Here is a tiny trained network, its code and every weight. The questions are about switching its units off for an input and a target symbol, where a switched-off unit gives its printed mean instead of its output.

import numpy as np


def w(rows, s, z=0):
    codes = np.array(rows[::2]) - 128.0
    scale = np.full(codes.shape[1], s)
    scale[-1] = z or s
    return codes * scale


def f(y):
    return np.maximum(y, 0)


def softmax(a):
    e = np.exp(a - a.max(-1, keepdims=True))
    return e / e.sum(-1, keepdims=True)


def log_softmax(a):
    a = a - a.max(-1, keepdims=True)
    return a - np.log(np.exp(a).sum(-1, keepdims=True))


def net(x, mask):
    ids = ['ΘΨεζμπω'.index(c) for c in x.split()]
    T = len(ids)
    res = E[ids] + P[:T]
    r = res
    for j in range(2):
        rows = slice(3 * j, 3 * j + 3)
        q, k, v = (r @ M[0][rows].T for M in (Q, K, V))
        z = softmax(np.where(np.tri(T) > 0, q @ k.T / 3**0.5, -1e9)) @ v
        o = O[0][rows]
        res = res + np.where(mask[j], z, o[:, -1]) @ o[:, :-1]
    y = f(res @ A[0][:, :-1].T + A[0][:, -1])
    res = res + np.where(mask[2:14], y, B[0][:, -1]) @ B[0][:, :-1]
    return log_softmax(res[-1] @ U[:, :-1].T + U[:, -1])


Q, K, V, O, A, B = {}, {}, {}, {}, {}, {}
E = w([
[118,141,171],'Θ',
[190,71,99],'Ψ',
[42,93,125],'ε',
[135,116,198],'ζ',
[2,108,43],'μ',
[168,145,31],'π',
[187,105,65],'ω',
],0.017)
P = w([
[176,7,78],'0',
[181,157,113],'1',
[171,174,114],'2',
[164,181,113],'3',
[151,206,87],'4',
[151,196,87],'5',
[149,195,81],'6',
[153,176,87],'7',
[152,176,81],'8',
[154,170,82],'9',
[155,157,87],'10',
[160,149,92],'11',
[160,143,94],'12',
[163,133,99],'13',
],0.015)
Q[0] = w([
[220,77,47],'H0',
[178,170,95],'H0',
[126,108,78],'H0',
[69,128,127],'H1',
[150,3,133],'H1',
[182,116,144],'H1',
],0.013)
K[0] = w([
[108,22,130],'H0',
[182,62,57],'H0',
[51,53,117],'H0',
[2,115,57],'H1',
[141,80,248],'H1',
[141,25,54],'H1',
],0.0094)
V[0] = w([
[99,80,226],'H0',
[203,254,67],'H0',
[250,71,181],'H0',
[145,198,76],'H1',
[209,215,94],'H1',
[123,89,181],'H1',
],0.01)
O[0] = w([
[138,248,52,28],'H0',
[133,59,139,92],'H0',
[54,102,94,254],'H0',
[166,100,159,214],'H1',
[150,110,128,247],'H1',
[184,153,125,44],'H1',
],0.014,0.0068)
A[0] = w([
[47,94,167,75],'N0',
[240,93,121,251],'N1',
[14,101,121,104],'N2',
[68,125,215,95],'N3',
[162,146,45,100],'N4',
[214,90,79,95],'N5',
[129,84,242,98],'N6',
[89,191,193,197],'N7',
[53,78,48,89],'N8',
[133,152,232,86],'N9',
[63,204,110,119],'N10',
[248,215,150,65],'N11',
],0.012,0.011)
B[0] = w([
[129,180,131,197],'N0',
[120,53,83,254],'N1',
[176,156,156,204],'N2',
[110,163,136,174],'N3',
[166,164,78,188],'N4',
[151,119,125,168],'N5',
[116,179,103,253],'N6',
[93,75,163,143],'N7',
[106,148,203,232],'N8',
[70,195,164,149],'N9',
[107,133,137,182],'N10',
[168,154,253,160],'N11',
],0.012,0.015)
U = w([
[19,200,212,167],'Θ',
[85,80,175,236],'Ψ',
[141,14,64,179],'ε',
[182,85,2,230],'ζ',
[114,204,66,3],'μ',
[190,182,126,35],'π',
[212,88,124,27],'ω',
],0.0081,0.0059)

Each question gives the input, a string of symbols that net reads in full, and the target symbol t.
The units are the heads (3 rows each of Q, K, V and O) and the neurons (one row each of A and B). Each row of codes is followed by its name. A weight is (code - 128) times the scale printed after its matrix; where a second scale follows, it is the last column's (O, A, B and U).
mask holds one flag per unit, heads first, then neurons. A switched-off unit (its flag False) gives its mean, the last column of its rows in O or B, instead of its output. The means were averaged over made-up inputs and are rounded, as every weight is.
A unit's drop is (log p(t) with every unit on - log p(t) with that unit switched off) / (log p(t) with every unit on - log p(t) with every unit switched off).
The circuit of an input: a set's keep is (log p(t) with only the set's units on - log p(t) with every unit switched off) / (log p(t) with every unit on - log p(t) with every unit switched off). Starting from the 12 units with the biggest drops (on a tie, the unit counted first), units are removed one at a time, each time the one whose removal leaves the highest keep (on an exact tie, the one counted first), for as long as the keep stays at least 0.8.
circuit, biggest first: the units of the circuit, biggest drop first
top k neurons: the k neurons with the biggest drops, biggest first
which heads matter: for each layer, one digit per head in row order, 1 if its drop is at least 0.15 and else 0, layers parted by /
drop of u: that unit's drop, to one decimal
input Ψ π π ε μ Θ Θ ε ω ζ ω Ψ ε Θ, target ε: circuit, biggest first : N8, H0
input ω Ψ ε μ ζ π, target Ψ: which heads matter : 11
input ω ω μ π Ψ Θ ζ Θ Ψ ω, target Ψ: which heads matter : 10
input Ψ ζ ω Θ Θ, target Ψ: which heads matter : 01
input Ψ μ Ψ Θ Θ ε ω ζ ζ μ ε μ Ψ ε, target ε: circuit, biggest first : H0, N8, N1
input π π π, target ε: which heads matter : 00
input ω ε π ω μ ω ω ε Ψ, target Ψ: circuit, biggest first : H0, N8, N6
input ω Θ π π μ Θ ω, target Ψ: which heads matter : 10
input π μ Ψ μ π ω ω μ, target ε: circuit, biggest first : H0, N8
input Θ π ζ π π ω, target ζ: which heads matter : 11
input Θ ε ω ω, target ζ: which heads matter : 10
input ζ ε ε Ψ Ψ Ψ ε ζ μ π ω, target μ: top 2 neurons : N4, N1
input ω μ ε μ Ψ π ω π Ψ π ω Θ π, target Ψ: top 3 neurons : N8, N6, N4
input μ Θ μ μ Ψ ω ε ω ζ ζ π ζ ε ε, target ε: top 2 neurons : N8, N11
input ω Θ ε μ Ψ Ψ ω Θ ω Θ μ μ, target ε: top 3 neurons : N8, N11, N9
input ε ε ε π Θ ε ζ Ψ ζ ζ, target ε: top 2 neurons : N8, N1
input Ψ μ ε Ψ ε ζ ζ Ψ Θ ζ, target ε: top 2 neurons : N8, N11
input Θ Ψ μ ζ μ Ψ ζ ε π ω Θ Ψ, target ζ: top neuron : N4
input μ ω π μ ζ ε ω ζ Ψ Θ ω Ψ Ψ, target ω: drop of N11 : 1.5
input μ ζ ω π Ψ Ψ Ψ Ψ ω ε π Θ π, target ω: drop of N3 : 0.0
input μ Ψ ζ π, target ω: drop of N11 : 1.2
input ζ ω Ψ ζ ζ ω ε π π ω Ψ Ψ Ψ, target μ: top neuron : N4
input π Θ ε ω π Ψ Ψ, target ε: top neuron : N1
